Here is a tiny trained network, its code and every weight. The questions are about switching its units off for an input and a class, where a switched-off unit gives its printed mean instead of its output.

import numpy as np


def w(rows, s, z=0):
    codes = np.array(rows[::2]) - 128.0
    scale = np.full(codes.shape[1], s)
    scale[-1] = z or s
    return codes * scale


def f(y):
    return y / 2 * (1 + np.tanh(0.7978845608 * (y + 0.044715 * y**3)))


def log_softmax(a):
    a = a - a.max(-1, keepdims=True)
    return a - np.log(np.exp(a).sum(-1, keepdims=True))


def net(x, mask):
    res = np.array(x, float).reshape(1, 5) / 4 @ E
    y = f(res @ A[0][:, :-1].T + A[0][:, -1])
    res = res + np.where(mask, y, B[0][:, -1]) @ B[0][:, :-1]
    return log_softmax(res[-1] @ U[:, :-1].T + U[:, -1])


A, B = {}, {}
E = w([
[22,29,239,204],'x0',
[200,227,254,178],'x1',
[120,132,131,118],'x2',
[48,214,54,216],'x3',
[112,135,136,114],'x4',
],0.0072)
A[0] = w([
[199,208,78,78,4],'n0',
[192,181,47,65,46],'n1',
[165,91,183,49,27],'n2',
[188,65,173,87,77],'n3',
[102,91,39,66,76],'n4',
[160,86,162,44,91],'n5',
[94,208,109,196,233],'n6',
[210,79,175,83,149],'n7',
[153,255,222,104,55],'n8',
[77,105,72,57,25],'n9',
[200,216,227,166,78],'n10',
],0.0089,0.0036)
B[0] = w([
[6,88,247,197,212],'n0',
[6,129,234,194,226],'n1',
[33,191,15,229,185],'n2',
[21,211,107,92,200],'n3',
[128,25,71,233,206],'n4',
[79,190,57,186,193],'n5',
[49,179,39,29,229],'n6',
[20,183,48,91,230],'n7',
[180,2,39,199,230],'n8',
[127,13,35,154,170],'n9',
[127,3,25,151,254],'n10',
],0.0065,0.0062)
U = w([
[171,15,58,165,51],'0',
[108,120,114,116,254],'1',
[52,99,225,189,113],'2',
[120,133,94,107,229],'3',
[102,221,35,85,82],'4',
[201,151,171,52,77],'5',
[231,253,229,14,2],'6',
],0.0077,0.0068)

Each question gives the input, the list of numbers given to net, and the class t.
The units are the neurons (one row each of A and B). Each row of codes is followed by its name. A weight is (code - 128) times the scale printed after its matrix; where a second scale follows, it is the last column's (A, B and U).
mask holds one flag per neuron, in row order. A switched-off neuron (its flag False) gives its mean, the last column of its row in B, instead of its output. The means were averaged over made-up inputs and are rounded, as every weight is.
A unit's drop is (log p(t) with every unit on - log p(t) with that unit switched off) / (log p(t) with every unit on - log p(t) with every unit switched off).
The circuit of an input: a set's keep is (log p(t) with only the set's units on - log p(t) with every unit switched off) / (log p(t) with every unit on - log p(t) with every unit switched off). Starting from all 11 units, units are removed one at a time, each time the one whose removal leaves the highest keep (on an exact tie, the one counted first), for as long as the keep stays at least 0.8.
units of the circuit, in order: the units of the circuit, biggest drop first
unit that matters most: the unit with the biggest drop
top k neurons: the k neurons with the biggest drops, biggest first
drop of u: that unit's drop, to one decimal
input [3,7,5,-8,-1], class 4: top 2 neurons : (n7; n3)
input [3,-3,0,8,0], class 4: units of the circuit, in order : (n6)
input [-6,3,1,4,-6], class 2: units of the circuit, in order : (n0; n1)
input [4,0,3,5,2], class 4: units of the circuit, in order : (n6; n0)
input [5,8,-8,-3,4], class 0: units of the circuit, in order : (n10; n8)
input [-8,0,2,6,-5], class 2: top 2 neurons : (n0; n1)
input [-5,-2,-1,-8,-5], class 4: units of the circuit, in order : (n7; n3)
input [-8,-5,-3,-2,-3], class 2: units of the circuit, in order : (n1; n0)
input [-6,2,0,2,4], class 2: units of the circuit, in order : (n0; n1)
input [-7,-5,4,-6,-1], class 2: units of the circuit, in order : (n1; n0)
input [-6,-8,-7,8,2], class 0: top 2 neurons : (n4; n9)
input [4,6,4,0,-2], class 0: top 2 neurons : (n10; n8)
input [-7,-8,-3,1,2], class 0: top 2 neurons : (n4; n9)
input [-5,6,-4,4,-2], class 0: top neuron : (n8)
input [4,8,-2,-4,3], class 0: top 2 neurons : (n10; n8)
input [6,6,6,-6,5], class 0: top 3 neurons : (n10; n8; n1)
input [-8,7,6,-8,-7], class 2: drop of n0 : 1.0
input [-1,4,5,-8,4], class 4: drop of n5 : 0.1
input [-4,0,-3,1,0], class 2: drop of n7 : 0.1
input [-6,1,-6,-8,4], class 4: unit that matters most : n7
